Known rows, with every step that occurs
H/U/L/K/N/T/J/B: 20	-125	45	-313	35	11	-458	-40	-382	25	32	259	102	106	49	-13	221	27	-30	72	-75	48	-41	284	91	90	-261	65	-65	38	-9	-54	-139	123	173	-46	-63	-206	37	-142	126	-252	115	259	-142	-22	-40	-187	144	87
N/H/U/P/L/K: 72	56	41	-114	0	-124	-225	-63	-430	-23	-12	-48	198	-179	49	86	171	21	91	127	-100	-33	77	-18	168	-184	31	-42	8	76	163	-88	-147	-49	-123	-35	-13	-83	-146	45	22	-155	16	-7	-101	-51	1	-127	-70	251
B/P/T/N: -114	-80	61	-194	318	-98	-216	-176	-163	-96	20	112	29	-120	50	-32	96	56	-60	-266	30	16	-94	66	-176	-171	-147	113	-53	-87	-146	-98	-82	108	21	-40	-185	-38	60	143	-90	18	-13	60	-220	-75	26	-30	22	53
U/L/H/B/P/N/K: 17	66	37	51	-156	-65	-155	4	-167	87	13	141	94	-75	24	-10	100	-33	-1	-60	-87	-168	-236	73	55	90	-54	-271	53	30	79	-19	-17	-24	-216	-198	64	43	33	41	-83	-296	-100	121	-111	-8	168	5	143	344
P/B/L/H/U/K/N/T/J: 19	-13	29	-313	-2	15	-272	-177	0	89	60	282	-4	-9	83	26	142	-59	-64	9	169	-38	-28	290	8	-27	-328	-181	-110	39	-114	5	25	24	130	-127	53	-185	178	-104	-94	-302	-13	211	-112	-121	-11	-63	-25	413
P/B/H/L/U/K/N/T: 56	-162	46	-147	-136	-129	48	-157	-116	80	105	99	-58	88	166	23	245	-13	-14	-86	176	-104	85	172	92	-18	-36	-359	-72	123	20	-133	-311	76	71	-124	192	-45	71	-27	-102	-139	47	69	16	-124	-27	-91	-85	248
B/L/U/P/T/J/N: -83	-60	22	-274	177	-24	-431	-203	-263	69	-51	86	105	-196	75	-49	-66	-87	25	-83	-91	13	33	268	28	-88	-210	-14	-67	44	-145	18	144	102	105	-90	-2	70	-4	31	86	-72	59	-93	-461	-52	64	-70	-115	59
H/L/U/K/N/P: 53	-171	77	-51	-128	-170	-27	157	-254	-15	107	48	134	105	150	22	-36	13	84	-71	13	6	79	55	236	-3	-7	-229	-1	80	-37	-74	-217	112	-46	-132	291	4	77	-94	-61	42	84	166	-49	-2	11	-44	-15	128
J/N/P/U/B/H: 77	-18	18	222	19	-82	24	-303	-149	18	-63	41	46	-126	119	-101	-185	89	62	-89	-30	-79	23	61	-21	-138	67	-9	-47	119	-59	0	-166	87	226	-151	-108	20	-174	1	77	-19	64	15	-187	-197	-61	-15	114	119
N/T/J/B/H/U/K: 25	-62	29	-197	-92	-30	-270	-241	-189	95	10	-25	43	-43	222	18	87	-10	71	125	7	-101	-14	104	124	55	-67	-114	147	116	-66	-17	-138	78	116	-127	-74	-71	-41	-69	197	-296	97	209	77	-7	-64	-144	30	231
U/K/N/T/P: 68	-65	31	-176	-30	-24	34	-57	-18	17	66	258	-69	22	42	0	63	-75	-5	75	148	9	-11	274	-33	53	-155	-128	-156	-85	83	-7	-138	193	153	0	-49	-46	126	-117	5	-138	-9	382	38	-50	-6	-83	48	-170
K/P/U/B/N/T: 99	-143	-3	123	-49	32	120	-23	119	7	28	213	-135	-31	43	-48	72	78	7	-18	97	-127	-72	141	-35	-95	68	-182	-148	52	88	-57	-420	-15	-2	-177	-3	-45	9	-35	-151	-25	-1	-27	-124	-382	-88	-122	100	-116
P/T/J/L/B/N/H/U/K: 12	-21	41	-254	-74	3	-419	-156	-398	159	8	38	110	-176	199	85	25	-51	115	157	-63	-97	-88	75	149	24	38	-227	152	133	-9	-109	34	47	30	-120	44	10	-11	19	43	-364	72	251	-102	-45	6	-102	-31	254
J/L/H/U/P/T: -20	24	71	93	119	-153	-146	-272	-420	-24	-33	-11	158	-63	37	35	136	-60	67	257	-126	-86	146	34	53	-79	-163	0	56	9	-8	28	36	66	111	-176	27	92	26	121	-42	-19	-80	-172	-143	-75	37	-36	-46	-203
N/B/P/T/J: -82	165	19	-211	218	-30	-250	-210	-149	43	36	287	-28	-163	-88	0	-8	-57	-52	-35	51	-27	-122	218	-185	-113	-372	-56	-13	-34	-151	24	123	88	66	-193	0	-58	146	72	-10	-149	-108	22	-144	-87	54	-58	42	72
B/H/U/L/K: 17	58	-3	-17	-110	-42	-374	-83	-438	-17	-1	-53	174	-197	164	-4	160	-24	80	165	77	-114	35	-58	187	-60	-65	-107	109	95	182	-8	-112	26	-56	1	-21	-165	-69	-21	179	-270	15	9	-43	58	-75	-106	-35	305
J/B/H/L/K: -13	-54	23	-37	31	-108	-169	-166	-677	46	46	115	178	-143	100	42	199	18	93	-5	-28	-76	99	-77	109	-36	19	13	67	40	112	-29	-276	140	-99	10	-48	-189	-57	22	195	-112	42	-321	4	108	-6	-149	-31	268
U/K/P/L/H: 67	47	-18	-110	65	-21	-17	-123	-235	60	-2	109	229	-65	112	111	99	-183	103	96	64	-79	56	-83	225	-51	68	-248	-54	44	-18	-35	126	24	-99	22	51	-42	-84	86	-121	-184	-59	-216	-54	-8	-39	-15	35	81
H/U/P/L/B/N/T/J: 0	52	-15	-172	98	-5	-150	-85	-161	15	-1	264	-116	-84	-8	31	61	-24	-65	138	77	-49	-94	263	-36	-179	-273	-24	-137	-46	-137	-19	22	82	71	-140	-56	-115	56	-140	-116	-282	4	212	-294	-262	6	-92	98	363
U/K/P/N/B/L: 71	-88	5	-11	9	-41	-33	-202	-170	120	5	216	184	-169	115	18	-203	174	92	-130	50	15	-138	183	33	-14	-120	-134	96	-7	-48	171	93	-180	-71	-141	4	98	-60	55	-77	-153	-118	87	-93	-16	-96	-64	4	53
T/N/H/L/B/U/K/P: 38	-285	37	-174	-118	-29	-33	95	-315	121	15	318	133	21	243	101	12	-82	111	-84	35	3	-19	-44	311	-73	82	-185	73	14	-68	45	-85	18	-225	-69	68	53	40	-21	-10	-97	25	206	-15	-27	8	-78	-68	-33
J/L/H/B/N/T/P: 53	-51	24	-23	71	33	-120	-150	-58	18	33	374	-12	-156	-58	-7	37	-36	33	164	41	-98	-77	213	-95	21	-147	-26	-203	-129	76	21	-108	192	41	39	-156	-62	56	-126	1	-179	-36	91	-142	-82	14	-104	213	-96
K/P/U/L/H/B/N/T/J: -13	9	8	-122	-57	51	-165	-48	6	60	7	435	-83	-125	16	38	88	-89	-38	94	202	-95	-71	204	9	-127	-252	-153	-156	-12	-84	25	-78	115	-79	-136	22	-181	108	-116	-60	-292	-58	52	-239	-186	15	-97	175	199
N/K/P/B/L/H/U: 110	-91	49	9	28	-81	-284	-85	-200	-19	5	158	195	22	80	22	126	-26	57	176	-67	-173	-43	-102	180	-85	-58	-28	85	25	-7	96	52	-69	13	22	-40	34	4	-121	-47	-209	-95	176	35	20	-7	-29	-32	244
N/H/B/U/K: 19	-38	79	-110	-270	94	-191	-162	200	162	20	26	154	-107	156	58	-36	-19	118	-75	-70	-53	-62	2	179	78	31	-118	176	140	-9	2	-84	-120	-193	-144	-12	57	40	-30	103	-166	100	-67	46	79	-19	-66	24	169
H/B/P/U/K/N/T/J/L: -30	27	55	-316	-10	81	-635	-126	-184	59	30	194	38	-239	161	23	-41	17	1	15	-143	-24	31	446	21	87	-312	-175	-65	87	-58	-123	5	149	-75	-108	75	-38	75	27	-11	-284	-7	-39	-106	-126	118	-125	40	147
P/N/T/J/B/H/U: 35	-120	54	29	87	-174	-245	-230	-314	-17	-23	88	16	0	52	-15	73	73	-15	130	-51	-95	23	39	-3	-114	-144	75	88	15	-86	7	21	131	257	-91	-281	4	-116	-78	111	-241	45	222	38	-128	-34	-73	127	296
B/H/L/U/K/P/N/T: 10	-167	6	89	-120	-224	134	-132	-293	104	33	194	-73	24	126	48	198	-46	49	11	192	-124	125	91	58	-113	67	-440	-41	32	5	-28	-207	38	-41	-247	31	-39	-10	98	-89	-164	-54	-52	27	-249	11	-55	63	146
N/K/P/L/U: 26	72	14	-139	11	-188	-83	81	-387	-34	50	201	38	9	142	95	103	-92	96	31	-71	-131	52	80	241	-180	7	-234	-11	122	-22	-44	5	-3	-45	88	100	88	-163	-42	-41	-118	21	61	-141	13	91	-43	-55	61
J/L/K/P: 55	-216	18	-89	-21	-16	-271	162	-350	63	33	267	139	-111	144	61	98	-51	103	-4	-34	-45	130	20	240	1	14	-180	-9	20	131	33	-67	46	-199	41	99	-55	-4	66	97	6	-12	-124	32	-74	33	-135	-108	-284
U/L/K/N/T: 72	-132	28	-83	-156	-34	-52	14	55	35	86	54	-13	25	101	1	232	-12	-46	-42	164	-60	6	205	94	16	-53	-317	-148	51	146	-136	-287	2	-55	-91	205	-141	122	-3	-125	-108	18	72	-10	-146	-66	-123	-33	153
N/H/U/L: 13	54	5	-40	-212	-53	-239	49	-369	-51	-70	-145	131	-31	109	-15	38	32	33	353	22	-25	-100	-28	222	-45	-37	-117	101	73	89	25	-83	-40	-24	-72	98	62	-102	-64	-49	-317	-56	572	-72	105	-51	-32	15	237
L/B/N/T/P: 69	-44	-18	-16	110	12	14	-60	-82	4	31	366	-123	-78	-64	-23	49	-65	2	105	120	-59	-116	196	-157	-61	-106	-23	-184	-153	54	3	-55	186	125	42	-183	-64	74	-157	-15	-172	-23	282	-153	-164	-27	-73	179	-78
U/L/H/B/N: 12	-41	41	72	-74	105	-129	-84	-76	0	11	222	121	-230	-10	24	-19	45	27	5	59	-134	-100	-133	117	-18	-31	31	10	12	91	13	-15	74	-89	40	-58	30	-47	-109	-55	-153	65	-223	-266	-28	-31	-64	128	105
U/P/B/L: 62	-3	21	-19	88	-3	-177	-203	-120	-34	-43	79	146	-123	50	-74	72	172	18	-81	-33	36	42	111	-70	-85	-273	144	62	17	-33	212	32	-179	79	-45	-97	69	-44	-53	-90	-72	-72	98	-223	-35	-71	-6	-119	94
L/B/U/K/P/N/T/J: -29	-17	-15	-153	-23	0	-143	-98	-68	169	20	380	-92	-6	56	51	68	-140	-24	-27	173	-16	-26	264	-28	-84	-211	-255	-84	-19	-159	9	158	23	14	-246	-61	-167	171	-22	-49	-297	-16	83	-138	-269	30	-16	124	300
H/B/N/P/T/J/L: -85	43	51	-162	164	37	-495	-145	-319	113	28	185	81	-255	38	10	-39	53	41	60	-168	-47	-1	292	-55	64	-272	-24	-35	18	-113	-34	70	163	-27	-125	17	2	54	91	2	-148	5	-192	-265	-67	87	-84	106	-17
K/N/T/J/L/U/P/B: 34	-93	47	-195	15	-95	-222	-129	-343	-12	5	204	16	119	6	-15	212	14	-24	15	-8	24	198	194	37	-87	-297	-47	-89	124	-28	-9	0	32	241	-102	71	-23	12	-120	-19	-95	29	142	-301	-172	98	25	-114	99
N/T/J/B/L/U: 1	-10	20	-76	53	-88	-411	-123	-247	-64	31	321	118	-88	137	-1	51	22	75	-40	-114	-81	-5	305	65	-74	-232	-52	-53	75	-87	88	47	-115	100	105	-23	-105	-87	-158	28	-143	73	29	-305	27	-6	-99	15	290

Rows
13	-149	60	-102	103	-156	-41	-248	-322	184	27	127	67	-57	111	40	117	-79	102	7	70	-128	44	-27	91	-105	45	-234	138	56	-47	-1	-85	129	57	-205	71	174	24	200	87	-42	-56	-48	21	-73	-45	-125	-55	-427
J/N/B/H/U/K/P/T
-66	71	18	-208	90	-15	-180	-134	-256	147	41	384	42	-104	30	47	65	-118	18	27	141	-34	-59	180	12	-102	-349	-124	18	3	-110	94	85	76	-21	-207	28	-95	160	55	64	-187	-87	-35	-161	-42	0	-76	26	-59
N/B/U/L/K/P/T/J
-55	63	33	-245	-163	-26	-554	-205	-345	74	44	151	98	-192	235	63	26	-76	124	20	-53	-111	75	262	169	60	-113	-367	68	177	-11	-79	23	4	-35	-116	80	-71	-10	5	100	-317	80	-72	-123	-49	110	-92	1	273
H/B/P/N/T/J/L/U/K
44	-41	45	8	101	-161	-311	-171	-489	70	-5	210	23	-68	130	39	57	-43	26	187	-99	-202	-46	39	108	-150	-98	-38	104	4	-120	9	160	149	142	-34	-69	84	-25	-61	59	-283	-17	301	-30	-83	48	-67	37	246
N/K/P/T/J/L/B/H/U
-44	15	27	-256	-173	38	-434	-163	-250	112	59	151	66	-181	254	74	17	-59	136	50	-34	-137	27	244	204	95	-71	-296	41	186	-13	-73	-74	27	-45	-42	120	-82	-23	-64	129	-272	138	-107	-189	7	63	-129	-12	214
H/B/N/T/J/L/U/K
-13	52	24	-203	-32	-37	-659	-76	-496	4	-8	2	218	-297	100	-19	179	-72	69	118	-1	-91	-45	32	139	-107	-108	-191	70	105	176	-73	-100	27	-110	-90	35	-137	-8	56	122	-315	-13	91	-177	0	-13	-148	-70	321
B/P/T/J/N/H/U/L/K
85	-171	76	-73	-214	15	-25	-129	312	101	95	130	37	61	116	44	149	-50	-13	-91	103	-98	-7	170	144	61	-30	-301	-106	70	34	-114	-208	-35	-79	-134	165	-54	173	-45	-135	-109	55	-64	49	-122	-48	-98	28	181
L/H/B/U/K/N/T
57	-153	16	-265	91	-20	-293	-36	-276	140	46	330	-7	59	-26	-2	368	-27	12	-54	104	-33	147	29	-15	-89	-90	-151	-48	80	37	-14	-121	33	39	-85	5	-120	87	25	63	-125	-47	18	-48	-189	26	-52	-50	-119
N/T/J/L/K/P/B
57	-106	64	-121	75	26	-133	-149	-7	43	87	238	65	23	20	-39	154	-33	19	-170	24	-13	60	49	-64	-67	-287	40	65	59	21	3	-61	72	24	-93	-270	36	144	-102	43	-116	4	-202	28	-77	-40	18	-35	116
H/L/K/N/T/P/B/U
30	84	99	-24	112	-119	-353	-237	-352	-63	53	114	156	-173	4	-31	136	19	23	-52	-93	-105	-18	23	-24	-144	-70	-152	62	86	150	-88	-136	-28	139	-188	28	69	73	179	-136	-34	-42	32	-26	-186	4	-96	-110	-93
L/K/N/H/U/B/P/T
87	-84	84	99	-25	-185	-32	64	-199	-58	31	132	21	-68	120	29	-17	-4	65	-114	36	-24	173	7	6	-228	-15	-93	24	103	-10	-149	-219	262	-71	-114	17	-23	-10	-29	28	-50	-46	-98	4	-153	13	-18	96	108
B/H/L/K/N/P/U
-14	59	1	-139	47	42	-623	-166	-457	56	36	178	158	-293	98	-10	69	11	65	-19	-102	-58	41	281	10	45	-159	-205	-82	88	145	-94	-51	-9	-53	-129	-38	-265	31	111	70	-218	19	-271	-159	-200	63	-121	-2	279
U/B/P/N/T/J/L/K
31	-45	121	43	33	-203	-129	-207	-370	-21	-4	47	182	-128	61	46	160	25	47	96	-78	-54	96	49	71	-156	-158	-25	77	25	81	42	-65	-21	84	-169	66	102	28	105	-96	-11	-46	58	-148	-78	2	-89	-159	-99
B/L/K/N/H/U/P/T
99	-76	42	-303	-43	-85	102	-133	-276	102	101	236	101	74	70	100	-215	49	55	-51	78	37	-136	232	184	26	-88	-197	-29	75	-3	-104	0	88	109	-38	210	97	-28	-84	8	-144	13	292	-49	73	-10	-81	-7	-32
T/P/L/U/K/N/B
